Here is a tiny trained network, its code and every weight. The questions are about switching its units off for an input and a target symbol, where a switched-off unit gives its printed mean instead of its output.

import numpy as np


def w(rows, s, z=0):
    codes = np.array(rows[::2]) - 128.0
    scale = np.full(codes.shape[1], s)
    scale[-1] = z or s
    return codes * scale


def f(y):
    return y / 2 * (1 + np.tanh(0.7978845608 * (y + 0.044715 * y**3)))


def softmax(a):
    e = np.exp(a - a.max(-1, keepdims=True))
    return e / e.sum(-1, keepdims=True)


def log_softmax(a):
    a = a - a.max(-1, keepdims=True)
    return a - np.log(np.exp(a).sum(-1, keepdims=True))


def net(x, mask):
    ids = ['αγδεηθξτ'.index(c) for c in x.split()]
    T = len(ids)
    res = E[ids] + P[:T]
    u = 0
    for l in range(3):
        r = res
        for j in range(2):
            rows = slice(2 * j, 2 * j + 2)
            q, k, v = (r @ M[l][rows].T for M in (Q, K, V))
            z = softmax(np.where(np.tri(T) > 0, q @ k.T / 2**0.5, -1e9)) @ v
            o = O[l][rows]
            res = res + np.where(mask[u + j], z, o[:, -1]) @ o[:, :-1]
        u += 2
        y = f(res @ A[l][:, :-1].T + A[l][:, -1])
        res = res + np.where(mask[u : u + 8], y, B[l][:, -1]) @ B[l][:, :-1]
        u += 8
    return log_softmax(res[-1] @ U[:, :-1].T + U[:, -1])


Q, K, V, O, A, B = {}, {}, {}, {}, {}, {}
E = w([
[67,56,106,138,154,119,98],'α',
[119,64,143,96,78,202,171],'γ',
[64,131,117,134,200,169,169],'δ',
[178,112,156,82,114,153,139],'ε',
[83,116,129,246,96,107,151],'η',
[107,68,120,125,190,194,87],'θ',
[140,157,199,89,111,105,142],'ξ',
[77,174,137,87,200,121,159],'τ',
],0.013)
P = w([
[140,191,65,83,102,73,61],'0',
[6,166,87,139,133,145,111],'1',
[85,134,117,133,93,177,173],'2',
[114,130,133,149,106,173,178],'3',
[125,122,154,143,116,158,181],'4',
[132,102,161,143,132,133,182],'5',
[133,81,183,143,145,123,179],'6',
[138,66,199,145,164,106,175],'7',
[141,32,211,137,177,93,176],'8',
[176,2,215,134,202,97,169],'9',
],0.0077)
Q[0] = w([
[170,76,29,207,204,89,171],'0.h0',
[170,225,4,84,132,4,14],'0.h0',
[120,161,37,40,137,123,81],'0.h1',
[237,176,160,120,149,107,140],'0.h1',
],0.0033)
K[0] = w([
[162,134,112,172,133,226,228],'0.h0',
[1,199,53,45,57,229,130],'0.h0',
[60,177,61,239,38,136,71],'0.h1',
[152,97,109,148,50,209,173],'0.h1',
],0.003)
V[0] = w([
[155,192,2,94,90,106,70],'0.h0',
[109,168,77,75,122,89,38],'0.h0',
[146,139,17,127,69,105,50],'0.h1',
[77,72,167,104,99,226,185],'0.h1',
],0.0064)
O[0] = w([
[139,253,65,113,126,174,103,47],'0.h0',
[157,213,41,94,80,114,120,83],'0.h0',
[150,235,61,183,84,203,110,62],'0.h1',
[40,80,207,78,112,131,71,255],'0.h1',
],0.0064,0.0037)
A[0] = w([
[254,173,123,65,160,70,25,237],'0.n0',
[141,46,194,94,170,62,126,252],'0.n1',
[217,71,186,30,9,179,251,150],'0.n2',
[114,126,143,95,96,155,109,76],'0.n3',
[179,133,84,144,91,57,153,154],'0.n4',
[112,59,49,131,241,143,126,243],'0.n5',
[121,165,194,139,3,52,165,220],'0.n6',
[115,199,63,190,108,148,87,130],'0.n7',
],0.0055,0.0031)
B[0] = w([
[255,201,96,98,96,178,152,128],'0.n0',
[92,25,222,126,171,143,139,254],'0.n1',
[250,74,135,139,63,163,145,190],'0.n2',
[164,133,121,116,126,122,74,126],'0.n3',
[133,173,133,165,72,104,146,119],'0.n4',
[19,132,102,148,168,168,98,184],'0.n5',
[100,104,179,128,64,41,95,157],'0.n6',
[186,169,115,189,112,160,178,134],'0.n7',
],0.0063,0.0097)
Q[1] = w([
[74,155,117,14,168,120,104],'1.h0',
[45,158,120,125,175,105,86],'1.h0',
[146,34,254,82,54,172,141],'1.h1',
[60,152,72,224,137,72,119],'1.h1',
],0.0082)
K[1] = w([
[156,193,3,32,83,164,60],'1.h0',
[146,160,57,137,31,164,170],'1.h0',
[117,78,176,165,204,118,178],'1.h1',
[112,148,80,199,37,111,73],'1.h1',
],0.0061)
V[1] = w([
[59,58,113,216,126,144,48],'1.h0',
[165,119,71,119,150,255,90],'1.h0',
[114,100,127,198,165,192,127],'1.h1',
[78,174,102,148,173,167,215],'1.h1',
],0.0085)
O[1] = w([
[94,213,162,145,93,87,177,120],'1.h0',
[120,110,207,219,146,85,43,150],'1.h0',
[67,146,140,136,135,73,158,254],'1.h1',
[135,41,76,167,158,2,116,117],'1.h1',
],0.0086,0.0063)
A[1] = w([
[155,186,90,184,34,135,187,252],'1.n0',
[123,175,54,118,147,70,111,142],'1.n1',
[120,17,84,78,129,139,128,190],'1.n2',
[81,88,123,195,165,22,146,201],'1.n3',
[79,98,121,125,166,25,104,148],'1.n4',
[76,139,102,167,133,145,187,208],'1.n5',
[181,113,122,49,82,255,150,156],'1.n6',
[76,130,140,206,111,120,171,223],'1.n7',
],0.0065,0.0043)
B[1] = w([
[156,209,61,114,5,2,125,153],'1.n0',
[119,96,52,182,183,109,115,132],'1.n1',
[160,81,55,95,117,116,124,210],'1.n2',
[113,145,135,80,107,161,44,248],'1.n3',
[103,136,86,98,161,205,74,211],'1.n4',
[95,152,102,98,74,105,123,166],'1.n5',
[150,142,98,117,164,202,209,183],'1.n6',
[132,182,138,91,72,75,83,204],'1.n7',
],0.0067,0.015)
Q[2] = w([
[149,163,146,66,96,112,214],'2.h0',
[74,185,84,119,133,134,83],'2.h0',
[144,206,103,73,66,90,165],'2.h1',
[236,124,255,153,59,113,240],'2.h1',
],0.005)
K[2] = w([
[79,108,139,54,66,121,119],'2.h0',
[181,186,46,172,111,84,106],'2.h0',
[7,187,174,93,72,33,134],'2.h1',
[39,110,252,15,145,127,159],'2.h1',
],0.005)
V[2] = w([
[201,173,107,219,40,78,154],'2.h0',
[63,149,83,84,50,132,159],'2.h0',
[182,144,221,117,81,238,158],'2.h1',
[147,254,92,81,75,93,125],'2.h1',
],0.0059)
O[2] = w([
[78,74,160,171,203,142,113,186],'2.h0',
[24,154,117,63,135,154,100,189],'2.h0',
[115,145,109,196,52,210,74,124],'2.h1',
[2,135,85,144,142,126,180,246],'2.h1',
],0.0074,0.011)
A[2] = w([
[109,6,160,193,207,156,49,88],'2.n0',
[124,118,118,162,217,42,150,198],'2.n1',
[163,136,220,172,75,153,38,187],'2.n2',
[39,197,124,93,114,118,171,93],'2.n3',
[123,152,49,126,44,129,110,199],'2.n4',
[92,74,185,97,52,104,202,249],'2.n5',
[56,202,133,144,132,97,77,37],'2.n6',
[147,128,253,166,63,15,53,52],'2.n7',
],0.0063,0.0016)
B[2] = w([
[162,185,114,159,74,105,203,250],'2.n0',
[106,137,175,100,97,113,124,177],'2.n1',
[149,113,171,160,200,162,64,167],'2.n2',
[163,96,143,172,159,135,114,218],'2.n3',
[153,161,160,120,83,109,124,156],'2.n4',
[172,145,97,147,195,95,109,203],'2.n5',
[188,100,136,120,74,178,161,193],'2.n6',
[112,202,2,130,194,140,116,153],'2.n7',
],0.0095,0.023)
U = w([
[124,254,153,147,29,54,187,192],'α',
[67,129,180,106,103,176,41,131],'γ',
[109,90,100,22,149,101,45,252],'δ',
[164,78,158,178,123,136,133,88],'ε',
[108,114,103,120,198,153,172,32],'η',
[101,212,112,144,179,123,85,90],'θ',
[118,126,56,76,72,169,176,117],'ξ',
[193,26,138,100,112,75,154,103],'τ',
],0.0071,0.0035)

Each question gives the input, a string of symbols that net reads in full, and the target symbol t.
The units are the heads (2 rows each of Q, K, V and O) and the neurons (one row each of A and B). Each row of codes is followed by its name. A weight is (code - 128) times the scale printed after its matrix; where a second scale follows, it is the last column's (O, A, B and U).
mask holds one flag per unit, layer by layer, with each layer's heads first. A switched-off unit (its flag False) gives its mean, the last column of its rows in O or B, instead of its output. The means were averaged over made-up inputs and are rounded, as every weight is.
A unit's drop is (log p(t) with every unit on - log p(t) with that unit switched off) / (log p(t) with every unit on - log p(t) with every unit switched off).
The circuit of an input: a set's keep is (log p(t) with only the set's units on - log p(t) with every unit switched off) / (log p(t) with every unit on - log p(t) with every unit switched off). Starting from the 12 units with the biggest drops (on a tie, the unit counted first), units are removed one at a time, each time the one whose removal leaves the highest keep (on an exact tie, the one counted first), for as long as the keep stays at least 0.8.
units of the circuit, in order: the units of the circuit, biggest drop first
top k neurons: the k neurons with the biggest drops, biggest first
k most important neurons of layer l: the k neurons of layer l with the biggest drops, biggest first
input ε δ θ θ δ τ ε, target τ: top 2 neurons => 0.n2, 0.n1
input τ η γ η θ θ τ δ, target τ: top 2 neurons => 2.n0, 0.n0
input ε γ ε, target γ: units of the circuit, in order => 2.h1, 2.n0, 1.h1
input θ θ γ δ η ε γ θ, target θ: top 3 neurons => 2.n7, 2.n0, 2.n2
input τ ξ η θ γ γ α δ α ξ, target α: units of the circuit, in order => 1.h0
input ε ξ ε, target ξ: units of the circuit, in order => 1.n6, 0.n2, 1.h0
input ξ ε γ γ γ γ α γ γ, target γ: units of the circuit, in order => 2.h1, 2.n0, 1.h1, 1.h0
input ε γ η δ α δ θ η γ δ, target ε: 2 most important neurons of layer 0 => 0.n0, 0.n5
input η ξ δ γ δ τ α η τ, target η: top 3 neurons => 1.n0, 1.n4, 2.n0
input α δ α ε, target α: 3 most important neurons of layer 0 => 0.n2, 0.n1, 0.n5
input η η η θ, target η: top 2 neurons => 1.n0, 2.n3
input θ θ τ ξ γ τ γ γ τ τ, target θ: top 2 neurons => 2.n7, 2.n0
input ξ θ δ δ, target ξ: top 2 neurons => 2.n0, 0.n0
input α ξ ξ τ η ξ ξ γ, target ξ: top 2 neurons => 1.n6, 0.n6
input α α θ α, target α: top 3 neurons => 2.n0, 0.n0, 0.n1
input η τ γ η η θ ξ ε, target ξ: top neuron => 0.n1
input γ η α α ξ τ ξ γ θ ξ, target θ: top 4 neurons => 2.n7, 2.n0, 2.n5, 0.n5
input η η θ δ η ξ δ θ γ, target θ: top 2 neurons => 2.n7, 0.n1
input ξ α γ γ γ δ η α δ δ, target ξ: top 2 neurons => 2.n0, 0.n5
input ξ δ γ, target δ: most important neuron of layer 0 => 0.n2
input γ ξ δ τ α γ η τ ξ τ, target γ: 2 most important neurons of layer 1 => 1.n4, 1.n3
input α ξ ε γ ε η α γ, target α: 2 most important neurons of layer 1 => 1.n3, 1.n4
input η τ ε, target τ: 3 most important neurons of layer 1 => 1.n3, 1.n4, 1.n7
input ε η γ, target η: 2 most important neurons of layer 0 => 0.n2, 0.n6
input α ξ γ ε δ α η γ, target η: 2 most important neurons of layer 0 => 0.n2, 0.n1
